Below are the code and all the weights of a small trained network. Each question names an input and a class and asks about switching units off, where a switched-off unit gives its printed mean instead of its output.

import numpy as np


def w(rows, s, z=0):
    codes = np.array(rows[::2]) - 128.0
    scale = np.full(codes.shape[1], s)
    scale[-1] = z or s
    return codes * scale


def norm(h):
    return h / np.sqrt((h * h).mean(-1, keepdims=True) + 1e-5)


def f(y):
    return np.maximum(y, 0)


def log_softmax(a):
    a = a - a.max(-1, keepdims=True)
    return a - np.log(np.exp(a).sum(-1, keepdims=True))


def net(x, mask):
    res = np.array(x, float).reshape(1, 8) / 4 @ E
    u = 0
    for l in range(2):
        y = f(norm(res) @ A[l][:, :-1].T + A[l][:, -1])
        res = res + np.where(mask[u : u + 10], y, B[l][:, -1]) @ B[l][:, :-1]
        u += 10
    return log_softmax(norm(res)[-1] @ U[:, :-1].T + U[:, -1])


A, B = {}, {}
E = w([
[126,126,125,129,129,128],'x0',
[97,89,107,90,122,245],'x1',
[128,123,126,129,128,129],'x2',
[97,102,186,91,155,88],'x3',
[131,128,131,128,127,129],'x4',
[127,132,130,129,129,128],'x5',
[160,112,201,225,202,153],'x6',
[129,132,129,126,126,127],'x7',
],0.011)
A[0] = w([
[95,88,179,81,149,101,186],'0.n0',
[142,168,116,92,63,82,100],'0.n1',
[94,165,63,81,45,11,158],'0.n2',
[108,150,113,172,152,104,130],'0.n3',
[115,120,121,82,83,101,3],'0.n4',
[131,80,149,106,106,228,119],'0.n5',
[182,125,138,78,157,185,100],'0.n6',
[103,120,117,42,72,167,34],'0.n7',
[99,120,93,39,86,169,44],'0.n8',
[101,137,42,103,78,169,171],'0.n9',
],0.012,0.0034)
B[0] = w([
[62,24,164,102,129,35,183],'0.n0',
[89,29,88,214,54,150,184],'0.n1',
[134,90,176,193,102,243,246],'0.n2',
[213,155,94,125,201,176,155],'0.n3',
[166,81,146,167,189,114,160],'0.n4',
[99,176,144,123,75,166,195],'0.n5',
[90,125,94,191,71,134,157],'0.n6',
[148,148,107,61,255,48,196],'0.n7',
[137,196,136,97,209,94,204],'0.n8',
[79,197,54,100,47,99,213],'0.n9',
],0.0092,0.012)
A[1] = w([
[111,103,186,131,111,202,123],'1.n0',
[150,171,122,91,154,131,2],'1.n1',
[100,149,89,35,112,101,83],'1.n2',
[89,55,169,77,160,65,21],'1.n3',
[117,44,231,171,150,69,71],'1.n4',
[76,78,142,145,97,215,167],'1.n5',
[12,142,148,163,116,199,176],'1.n6',
[145,194,163,30,176,189,40],'1.n7',
[179,205,29,211,112,190,200],'1.n8',
[76,166,180,101,141,159,130],'1.n9',
],0.011,0.0054)
B[1] = w([
[92,76,27,89,81,122,178],'1.n0',
[241,82,177,180,80,205,132],'1.n1',
[78,143,159,33,229,67,179],'1.n2',
[205,124,108,142,152,238,177],'1.n3',
[51,235,126,142,87,75,218],'1.n4',
[88,39,92,110,41,56,215],'1.n5',
[182,32,89,168,48,78,228],'1.n6',
[130,75,171,254,99,175,150],'1.n7',
[253,197,172,112,152,247,248],'1.n8',
[182,29,97,164,115,105,162],'1.n9',
],0.0095,0.011)
U = w([
[219,107,74,165,47,250,168],'0',
[57,48,138,150,69,92,255],'1',
[226,208,224,184,195,236,107],'2',
[77,194,224,200,161,76,109],'3',
[148,223,54,19,126,213,96],'4',
[57,100,108,31,199,96,69],'5',
],0.015,0.0041)

Each question gives the input, the list of numbers given to net, and the class t.
The units are the neurons (one row each of A and B). Each row of codes is followed by its name. A weight is (code - 128) times the scale printed after its matrix; where a second scale follows, it is the last column's (A, B and U).
mask holds one flag per neuron, layer by layer. A switched-off neuron (its flag False) gives its mean, the last column of its row in B, instead of its output. The means were averaged over made-up inputs and are rounded, as every weight is.
A unit's drop is (log p(t) with every unit on - log p(t) with that unit switched off) / (log p(t) with every unit on - log p(t) with every unit switched off).
The circuit of an input: a set's keep is (log p(t) with only the set's units on - log p(t) with every unit switched off) / (log p(t) with every unit on - log p(t) with every unit switched off). Starting from the 12 units with the biggest drops (on a tie, the unit counted first), units are removed one at a time, each time the one whose removal leaves the highest keep (on an exact tie, the one counted first), for as long as the keep stays at least 0.8.
circuit, biggest first: the units of the circuit, biggest drop first
unit that matters most: the unit with the biggest drop
k most important neurons: the k neurons with the biggest drops, biggest first
top k neurons in layer l: the k neurons of layer l with the biggest drops, biggest first
input [8,7,-6,-1,4,2,-6,-1], class 4: top 3 neurons in layer 0 -> (0.n0; 0.n9; 0.n5)
input [-1,8,-2,2,-1,8,-3,-4], class 5: most important neuron -> (1.n8)
input [2,-7,1,0,-5,6,4,6], class 2: 3 most important neurons -> (0.n0; 0.n3; 1.n5)
input [-3,2,3,2,6,-1,0,0], class 5: circuit, biggest first -> (0.n2; 0.n7)
input [-8,0,2,-3,-1,0,5,8], class 2: 2 most important neurons -> (0.n2; 0.n1)
input [7,-3,0,5,-1,1,1,5], class 3: 4 most important neurons -> (1.n4; 1.n8; 0.n2; 0.n1)
input [-8,0,0,6,7,-5,7,0], class 3: 3 most important neurons -> (0.n2; 1.n4; 0.n1)
input [-5,0,8,6,-5,-6,2,3], class 3: top 4 neurons in layer 0 -> (0.n2; 0.n1; 0.n5; 0.n9)
input [4,1,0,5,6,7,8,-8], class 1: top 3 neurons in layer 0 -> (0.n7; 0.n8; 0.n4)
input [7,0,-4,4,1,2,5,0], class 3: 2 most important neurons -> (0.n2; 1.n4)
input [7,4,-4,0,-4,7,0,0], class 4: top 2 neurons in layer 0 -> (0.n2; 0.n9)
input [-8,-7,-3,-2,-5,-6,5,-5], class 2: 2 most important neurons -> (0.n0; 0.n3)
input [5,-2,8,1,1,-8,2,-6], class 3: 3 most important neurons -> (0.n2; 1.n8; 1.n4)
input [1,2,-3,8,-8,5,-5,-2], class 5: circuit, biggest first -> (0.n7)
input [5,-1,7,7,-1,-3,2,-3], class 3: 2 most important neurons -> (0.n2; 1.n4)
input [4,-4,8,3,7,4,1,4], class 3: 2 most important neurons -> (1.n4; 1.n8)
input [-5,7,5,-2,-6,-6,0,-4], class 4: 3 most important neurons -> (0.n2; 0.n9; 1.n2)
input [7,1,-4,4,-2,-2,-6,7], class 5: top 2 neurons in layer 0 -> (0.n7; 0.n8)
input [3,-3,5,4,5,3,7,-2], class 3: top 2 neurons in layer 1 -> (1.n8; 1.n4)
input [4,2,5,8,4,6,7,-4], class 1: top 2 neurons in layer 0 -> (0.n7; 0.n8)
input [-6,5,5,1,4,6,6,-6], class 1: unit that matters most -> 1.n5
input [-4,-4,1,7,1,-7,3,-4], class 3: top 2 neurons in layer 1 -> (1.n8; 1.n4)
